Below are the code and all the weights of a small trained network. Each question names an input and a class and asks about switching units off, where a switched-off unit gives its printed mean instead of its output.

import numpy as np


def w(rows, s, z=0):
    codes = np.array(rows[::2]) - 128.0
    scale = np.full(codes.shape[1], s)
    scale[-1] = z or s
    return codes * scale


def f(y):
    return y / 2 * (1 + np.tanh(0.7978845608 * (y + 0.044715 * y**3)))


def log_softmax(a):
    a = a - a.max(-1, keepdims=True)
    return a - np.log(np.exp(a).sum(-1, keepdims=True))


def net(x, mask):
    res = np.array(x, float).reshape(1, 5) / 4 @ E
    y = f(res @ A[0][:, :-1].T + A[0][:, -1])
    res = res + np.where(mask, y, B[0][:, -1]) @ B[0][:, :-1]
    return log_softmax(res[-1] @ U[:, :-1].T + U[:, -1])


A, B = {}, {}
E = w([
[192,160,45],'x0',
[169,237,167],'x1',
[133,86,3],'x2',
[183,159,113],'x3',
[20,197,95],'x4',
],0.0052)
A[0] = w([
[161,165,131,99],'neuron 1',
[164,162,113,83],'neuron 2',
[96,175,248,1],'neuron 3',
[170,171,117,78],'neuron 4',
[98,137,108,100],'neuron 5',
[107,98,106,105],'neuron 6',
[171,240,108,24],'neuron 7',
[161,90,98,51],'neuron 8',
[176,186,98,68],'neuron 9',
[164,150,125,97],'neuron 10',
[152,139,95,61],'neuron 11',
[93,107,92,88],'neuron 12',
[200,11,86,23],'neuron 13',
[87,115,92,89],'neuron 14',
[166,170,131,95],'neuron 15',
[96,86,136,119],'neuron 16',
[146,148,132,97],'neuron 17',
[157,157,114,89],'neuron 18',
[47,128,84,63],'neuron 19',
[163,131,119,95],'neuron 20',
[73,134,93,80],'neuron 21',
[154,166,135,97],'neuron 22',
[162,145,107,58],'neuron 23',
[122,164,157,81],'neuron 24',
[150,166,135,108],'neuron 25',
[110,134,171,101],'neuron 26',
[106,100,110,112],'neuron 27',
[101,100,148,128],'neuron 28',
[108,130,174,98],'neuron 29',
[63,124,85,66],'neuron 30',
],0.012,0.0041)
B[0] = w([
[85,96,155,147],'neuron 1',
[88,77,120,137],'neuron 2',
[184,230,181,252],'neuron 3',
[80,75,132,148],'neuron 4',
[101,150,104,131],'neuron 5',
[173,124,93,142],'neuron 6',
[3,88,151,208],'neuron 7',
[160,61,130,130],'neuron 8',
[65,60,110,167],'neuron 9',
[102,82,151,135],'neuron 10',
[114,66,85,117],'neuron 11',
[154,130,71,148],'neuron 12',
[217,34,127,220],'neuron 13',
[136,141,72,150],'neuron 14',
[81,89,159,154],'neuron 15',
[221,164,103,162],'neuron 16',
[110,113,150,123],'neuron 17',
[92,87,119,131],'neuron 18',
[98,191,64,186],'neuron 19',
[124,76,155,125],'neuron 20',
[97,177,83,156],'neuron 21',
[87,105,161,144],'neuron 22',
[101,45,111,116],'neuron 23',
[120,153,159,142],'neuron 24',
[84,111,159,148],'neuron 25',
[161,183,130,155],'neuron 26',
[168,129,95,142],'neuron 27',
[191,169,110,157],'neuron 28',
[168,184,126,157],'neuron 29',
[109,174,66,168],'neuron 30',
],0.029,0.0034)
U = w([
[191,109,143,254],'0',
[51,71,176,101],'1',
[181,192,127,231],'2',
[155,218,207,59],'3',
[255,48,122,67],'4',
[160,180,36,90],'5',
[205,51,128,78],'6',
],0.0069,0.0073)

Each question gives the input, the list of numbers given to net, and the class t.
The units are the neurons (one row each of A and B). Each row of codes is followed by its name. A weight is (code - 128) times the scale printed after its matrix; where a second scale follows, it is the last column's (A, B and U).
mask holds one flag per neuron, in row order. A switched-off neuron (its flag False) gives its mean, the last column of its row in B, instead of its output. The means were averaged over made-up inputs and are rounded, as every weight is.
A unit's drop is (log p(t) with every unit on - log p(t) with that unit switched off) / (log p(t) with every unit on - log p(t) with every unit switched off).
The circuit of an input: a set's keep is (log p(t) with only the set's units on - log p(t) with every unit switched off) / (log p(t) with every unit on - log p(t) with every unit switched off). Starting from the 12 units with the biggest drops (on a tie, the unit counted first), units are removed one at a time, each time the one whose removal leaves the highest keep (on an exact tie, the one counted first), for as long as the keep stays at least 0.8.
units of the circuit, in order: the units of the circuit, biggest drop first
k most important neurons: the k neurons with the biggest drops, biggest first
drop of u: that unit's drop, to one decimal
input [8,-7,-3,0,-7], class 4: units of the circuit, in order -> neuron 13
input [4,-1,-5,-5,8], class 5: units of the circuit, in order -> neuron 19; neuron 30
input [-6,-7,-8,-6,3], class 2: units of the circuit, in order -> neuron 16; neuron 28
input [2,-2,2,6,2], class 6: units of the circuit, in order -> neuron 3; neuron 19
input [-7,-1,-1,-7,5], class 5: units of the circuit, in order -> neuron 19; neuron 30
input [0,4,-4,-2,-7], class 3: 2 most important neurons -> neuron 13; neuron 3
input [6,-8,2,-7,0], class 4: 2 most important neurons -> neuron 13; neuron 8
input [2,-2,3,-1,-3], class 4: units of the circuit, in order -> neuron 13; neuron 7
input [2,1,5,1,-4], class 4: 2 most important neurons -> neuron 13; neuron 7
input [1,4,5,6,-8], class 6: 2 most important neurons -> neuron 13; neuron 8
input [-1,-1,3,-8,-1], class 5: drop of neuron 3 -> 0.2
input [-7,-2,-8,-8,6], class 3: drop of neuron 3 -> 0.9
input [7,7,-4,3,3], class 1: drop of neuron 22 -> 0.0
input [-4,0,-7,-5,6], class 3: units of the circuit, in order -> neuron 3
